Here is a tiny trained network, its code and every weight. The questions are about switching its units off for an input and a target symbol, where a switched-off unit gives its printed mean instead of its output.

import numpy as np


def w(rows, s, z=0):
    codes = np.array(rows[::2]) - 128.0
    scale = np.full(codes.shape[1], s)
    scale[-1] = z or s
    return codes * scale


def f(y):
    return y / 2 * (1 + np.tanh(0.7978845608 * (y + 0.044715 * y**3)))


def softmax(a):
    e = np.exp(a - a.max(-1, keepdims=True))
    return e / e.sum(-1, keepdims=True)


def log_softmax(a):
    a = a - a.max(-1, keepdims=True)
    return a - np.log(np.exp(a).sum(-1, keepdims=True))


def net(x, mask):
    ids = ['ΓΔαθξσ'.index(c) for c in x.split()]
    T = len(ids)
    res = E[ids] + P[:T]
    u = 0
    for l in range(2):
        r = res
        for j in range(3):
            rows = slice(4 * j, 4 * j + 4)
            q, k, v = (r @ M[l][rows].T for M in (Q, K, V))
            z = softmax(np.where(np.tri(T) > 0, q @ k.T / 4**0.5, -1e9)) @ v
            o = O[l][rows]
            res = res + np.where(mask[u + j], z, o[:, -1]) @ o[:, :-1]
        u += 3
        y = f(res @ A[l][:, :-1].T + A[l][:, -1])
        res = res + np.where(mask[u : u + 8], y, B[l][:, -1]) @ B[l][:, :-1]
        u += 8
    return log_softmax(res[-1] @ U[:, :-1].T + U[:, -1])


Q, K, V, O, A, B = {}, {}, {}, {}, {}, {}
E = w([
[134,72,193,125,62,130,190],'Γ',
[130,67,254,183,91,127,149],'Δ',
[105,132,77,223,130,49,119],'α',
[187,28,150,110,170,114,109],'θ',
[96,195,160,94,161,88,127],'ξ',
[51,93,195,163,61,194,137],'σ',
],0.015)
P = w([
[106,182,28,75,3,177,20],'0',
[102,152,108,109,55,121,36],'1',
[119,135,119,128,114,114,76],'2',
[123,125,133,139,149,121,112],'3',
[142,115,142,140,175,138,135],'4',
[130,107,149,145,207,140,165],'5',
[157,107,150,141,226,139,191],'6',
[164,108,161,137,242,142,210],'7',
[172,112,157,152,221,146,227],'8',
],0.0066)
Q[0] = w([
[115,110,162,179,72,158,211],'L0H1',
[92,86,165,188,77,137,139],'L0H1',
[99,126,165,144,69,145,126],'L0H1',
[111,120,63,146,105,166,250],'L0H1',
[97,108,224,115,72,167,148],'L0H2',
[164,165,1,100,173,128,59],'L0H2',
[87,108,208,123,78,76,164],'L0H2',
[73,181,157,61,100,153,226],'L0H2',
[49,75,172,161,77,195,91],'L0H3',
[169,86,200,155,35,96,158],'L0H3',
[162,182,27,153,149,183,150],'L0H3',
[90,190,167,103,136,141,157],'L0H3',
],0.0079)
K[0] = w([
[104,89,121,175,84,99,175],'L0H1',
[138,79,135,127,81,115,159],'L0H1',
[106,124,141,148,59,152,127],'L0H1',
[113,143,89,167,164,73,104],'L0H1',
[130,123,179,50,195,156,124],'L0H2',
[126,128,114,198,8,105,119],'L0H2',
[154,129,120,90,195,100,111],'L0H2',
[89,177,158,90,143,128,78],'L0H2',
[155,80,122,97,121,155,118],'L0H3',
[150,84,100,120,167,120,122],'L0H3',
[102,116,154,168,35,143,127],'L0H3',
[125,161,142,80,122,133,126],'L0H3',
],0.012)
V[0] = w([
[122,109,58,154,133,125,80],'L0H1',
[221,170,120,33,160,197,88],'L0H1',
[107,179,180,81,191,158,113],'L0H1',
[99,110,68,204,108,1,159],'L0H1',
[195,11,107,220,102,161,78],'L0H2',
[100,128,123,141,170,78,151],'L0H2',
[32,153,106,147,209,214,133],'L0H2',
[110,46,144,184,115,211,218],'L0H2',
[123,38,64,60,222,132,93],'L0H3',
[164,197,195,75,184,184,93],'L0H3',
[122,56,155,12,198,68,76],'L0H3',
[126,113,115,171,36,96,122],'L0H3',
],0.0052)
O[0] = w([
[91,192,171,127,129,140,118,114],'L0H1',
[78,117,165,130,58,3,213,71],'L0H1',
[115,100,83,144,141,85,195,153],'L0H1',
[133,178,153,131,206,238,84,156],'L0H1',
[34,104,70,89,155,146,90,37],'L0H2',
[165,192,157,110,162,138,199,165],'L0H2',
[117,125,171,226,77,224,182,125],'L0H2',
[37,125,101,81,79,82,227,2],'L0H2',
[241,126,99,102,149,192,101,101],'L0H3',
[122,28,112,178,115,58,136,146],'L0H3',
[169,114,32,139,184,168,80,183],'L0H3',
[143,162,171,118,85,96,137,137],'L0H3',
],0.0054,0.0034)
A[0] = w([
[95,92,171,76,163,181,107,2],'L0N1',
[134,90,196,104,68,84,60,76],'L0N2',
[238,52,169,111,176,143,106,174],'L0N3',
[117,132,209,156,207,91,91,43],'L0N4',
[110,202,180,2,127,172,128,236],'L0N5',
[168,139,67,95,165,106,115,28],'L0N6',
[108,101,138,64,73,72,179,179],'L0N7',
[55,130,123,141,86,242,69,240],'L0N8',
],0.0087,0.0017)
B[0] = w([
[84,70,57,108,55,122,153,137],'L0N1',
[125,217,158,48,129,224,149,159],'L0N2',
[135,90,196,74,35,111,208,253],'L0N3',
[156,172,58,123,180,207,214,233],'L0N4',
[19,54,13,253,146,46,47,166],'L0N5',
[2,150,186,162,86,183,190,141],'L0N6',
[130,168,73,189,224,119,108,125],'L0N7',
[206,97,205,76,98,72,222,172],'L0N8',
],0.0067,0.0058)
Q[1] = w([
[38,88,39,87,122,88,42],'L1H1',
[138,182,117,195,128,103,125],'L1H1',
[21,109,8,153,135,113,28],'L1H1',
[84,64,112,141,109,99,156],'L1H1',
[194,154,179,153,146,125,182],'L1H2',
[116,211,83,136,120,87,87],'L1H2',
[137,163,186,131,114,120,207],'L1H2',
[137,41,118,85,163,153,168],'L1H2',
[182,164,114,127,152,111,61],'L1H3',
[135,46,97,144,112,125,123],'L1H3',
[130,198,129,102,140,165,99],'L1H3',
[122,179,123,93,133,152,98],'L1H3',
],0.013)
K[1] = w([
[165,78,165,154,12,167,2],'L1H1',
[94,216,140,221,158,160,79],'L1H1',
[140,155,126,151,30,210,2],'L1H1',
[87,107,94,26,84,15,111],'L1H1',
[112,177,110,104,181,20,149],'L1H2',
[139,168,115,169,88,195,20],'L1H2',
[94,200,97,88,202,22,175],'L1H2',
[152,59,135,86,213,87,255],'L1H2',
[51,124,132,117,208,182,226],'L1H3',
[51,172,178,101,6,137,85],'L1H3',
[184,62,128,203,220,177,251],'L1H3',
[154,77,137,236,181,159,231],'L1H3',
],0.0087)
V[1] = w([
[73,141,145,125,60,51,81],'L1H1',
[114,23,166,138,207,106,149],'L1H1',
[40,137,217,124,173,104,78],'L1H1',
[151,75,142,80,29,54,121],'L1H1',
[106,158,212,110,213,116,124],'L1H2',
[154,144,122,90,56,155,148],'L1H2',
[149,104,109,146,178,190,190],'L1H2',
[176,81,96,128,117,116,168],'L1H2',
[149,131,109,175,90,176,134],'L1H3',
[125,116,43,133,91,92,136],'L1H3',
[113,133,117,113,27,52,86],'L1H3',
[148,88,68,170,190,122,254],'L1H3',
],0.0063)
O[1] = w([
[46,199,92,163,116,134,34,110],'L1H1',
[80,205,142,27,132,205,81,133],'L1H1',
[125,222,140,194,86,154,102,189],'L1H1',
[8,69,88,116,158,182,57,56],'L1H1',
[199,211,92,203,108,160,87,244],'L1H2',
[52,146,113,93,254,176,151,96],'L1H2',
[66,138,131,115,119,162,47,73],'L1H2',
[82,125,117,92,141,130,65,77],'L1H2',
[76,133,99,73,114,124,107,84],'L1H3',
[91,129,120,184,135,168,145,92],'L1H3',
[84,178,78,193,118,107,20,196],'L1H3',
[224,58,225,72,178,53,176,6],'L1H3',
],0.0057,0.0021)
A[1] = w([
[206,162,236,96,145,156,196,38],'L1N1',
[21,51,166,76,63,97,163,35],'L1N2',
[97,175,10,203,82,55,89,218],'L1N3',
[53,128,2,255,151,63,45,1],'L1N4',
[150,60,113,65,116,167,15,195],'L1N5',
[216,120,194,116,50,174,145,26],'L1N6',
[51,144,100,112,60,152,114,27],'L1N7',
[125,145,92,215,133,141,65,136],'L1N8',
],0.0085,0.0062)
B[1] = w([
[138,156,133,100,84,44,49,245],'L1N1',
[203,82,195,152,139,162,49,178],'L1N2',
[70,71,97,91,239,161,125,232],'L1N3',
[204,120,185,25,5,48,21,208],'L1N4',
[188,126,43,94,79,177,208,171],'L1N5',
[1,110,103,226,122,139,182,199],'L1N6',
[173,174,208,186,169,200,121,152],'L1N7',
[39,109,83,121,172,177,108,177],'L1N8',
],0.0077,0.012)
U = w([
[72,84,60,121,101,63,86,90],'Γ',
[30,190,67,184,255,158,217,254],'Δ',
[227,189,158,123,86,56,103,110],'α',
[153,96,80,130,82,152,148,136],'θ',
[47,85,105,185,61,87,169,127],'ξ',
[111,114,196,192,159,121,96,18],'σ',
],0.0059,0.0072)

Each question gives the input, a string of symbols that net reads in full, and the target symbol t.
The units are the heads (4 rows each of Q, K, V and O) and the neurons (one row each of A and B). Each row of codes is followed by its name. A weight is (code - 128) times the scale printed after its matrix; where a second scale follows, it is the last column's (O, A, B and U).
mask holds one flag per unit, layer by layer, with each layer's heads first. A switched-off unit (its flag False) gives its mean, the last column of its rows in O or B, instead of its output. The means were averaged over made-up inputs and are rounded, as every weight is.
A unit's drop is (log p(t) with every unit on - log p(t) with that unit switched off) / (log p(t) with every unit on - log p(t) with every unit switched off).
The circuit of an input: a set's keep is (log p(t) with only the set's units on - log p(t) with every unit switched off) / (log p(t) with every unit on - log p(t) with every unit switched off). Starting from the 12 units with the biggest drops (on a tie, the unit counted first), units are removed one at a time, each time the one whose removal leaves the highest keep (on an exact tie, the one counted first), for as long as the keep stays at least 0.8.
units of the circuit, in order: the units of the circuit, biggest drop first
most important unit: the unit with the biggest drop
k most important neurons: the k neurons with the biggest drops, biggest first
k most important neurons of layer l: the k neurons of layer l with the biggest drops, biggest first
which heads matter: for each layer, one digit per head in row order, 1 if its drop is at least 0.15 and else 0, layers parted by /
drop of u: that unit's drop, to one decimal
input Δ ξ α ξ, target Δ: units of the circuit, in order => L1N4
input θ α α ξ α ξ θ ξ, target α: units of the circuit, in order => L1H3, L1N1
input α Δ α α σ, target σ: 3 most important neurons => L1N2, L0N8, L1N7
input α ξ Δ Δ ξ ξ θ, target θ: which heads matter => 000 / 100
input ξ σ θ, target θ: 2 most important neurons of layer 1 => L1N5, L1N2
input Γ α Γ Γ α ξ, target Γ: which heads matter => 011 / 100
input ξ Γ α σ θ σ σ, target θ: which heads matter => 001 / 100
input ξ θ ξ ξ ξ α θ α α, target α: 3 most important neurons of layer 1 => L1N3, L1N1, L1N8
input ξ α ξ ξ, target α: 2 most important neurons => L0N4, L1N3
input α α ξ, target Γ: 3 most important neurons => L1N4, L0N5, L0N8
input ξ α α, target Δ: which heads matter => 100 / 000
input α α Δ, target Δ: 4 most important neurons => L1N4, L0N5, L0N2, L1N1
input ξ α ξ σ Γ α θ α Γ, target θ: 2 most important neurons => L1N5, L0N3
input ξ θ ξ, target Δ: which heads matter => 011 / 000
input Δ Δ Γ α, target Γ: most important neuron => L1N4
input Γ ξ σ α ξ α, target Δ: 3 most important neurons of layer 0 => L0N5, L0N2, L0N1
input ξ σ α, target Γ: 2 most important neurons => L1N4, L1N3
input α α α Γ, target Γ: 3 most important neurons => L0N5, L1N4, L1N3
input α α α ξ Γ ξ θ σ Δ, target θ: 2 most important neurons of layer 0 => L0N3, L0N1
input α ξ σ θ ξ ξ θ Δ, target θ: most important unit => L0N3
input Γ α α θ σ Δ Γ, target θ: which heads matter => 101 / 100
input θ ξ ξ Δ ξ Γ α Δ, target ξ: which heads matter => 000 / 000
input Γ Γ ξ α α Δ Δ Γ, target ξ: 2 most important neurons of layer 0 => L0N3, L0N7
input α ξ ξ α θ ξ ξ α, target α: 2 most important neurons of layer 0 => L0N5, L0N4
input α σ Γ, target Γ: drop of L1H1 => 0.2
input ξ α σ ξ θ α ξ σ, target ξ: drop of L0N3 => 0.2
input Δ ξ ξ ξ ξ Δ, target ξ: drop of L1N6 => 1.9
input σ σ ξ σ Γ α α ξ Γ, target ξ: drop of L0N3 => 0.3
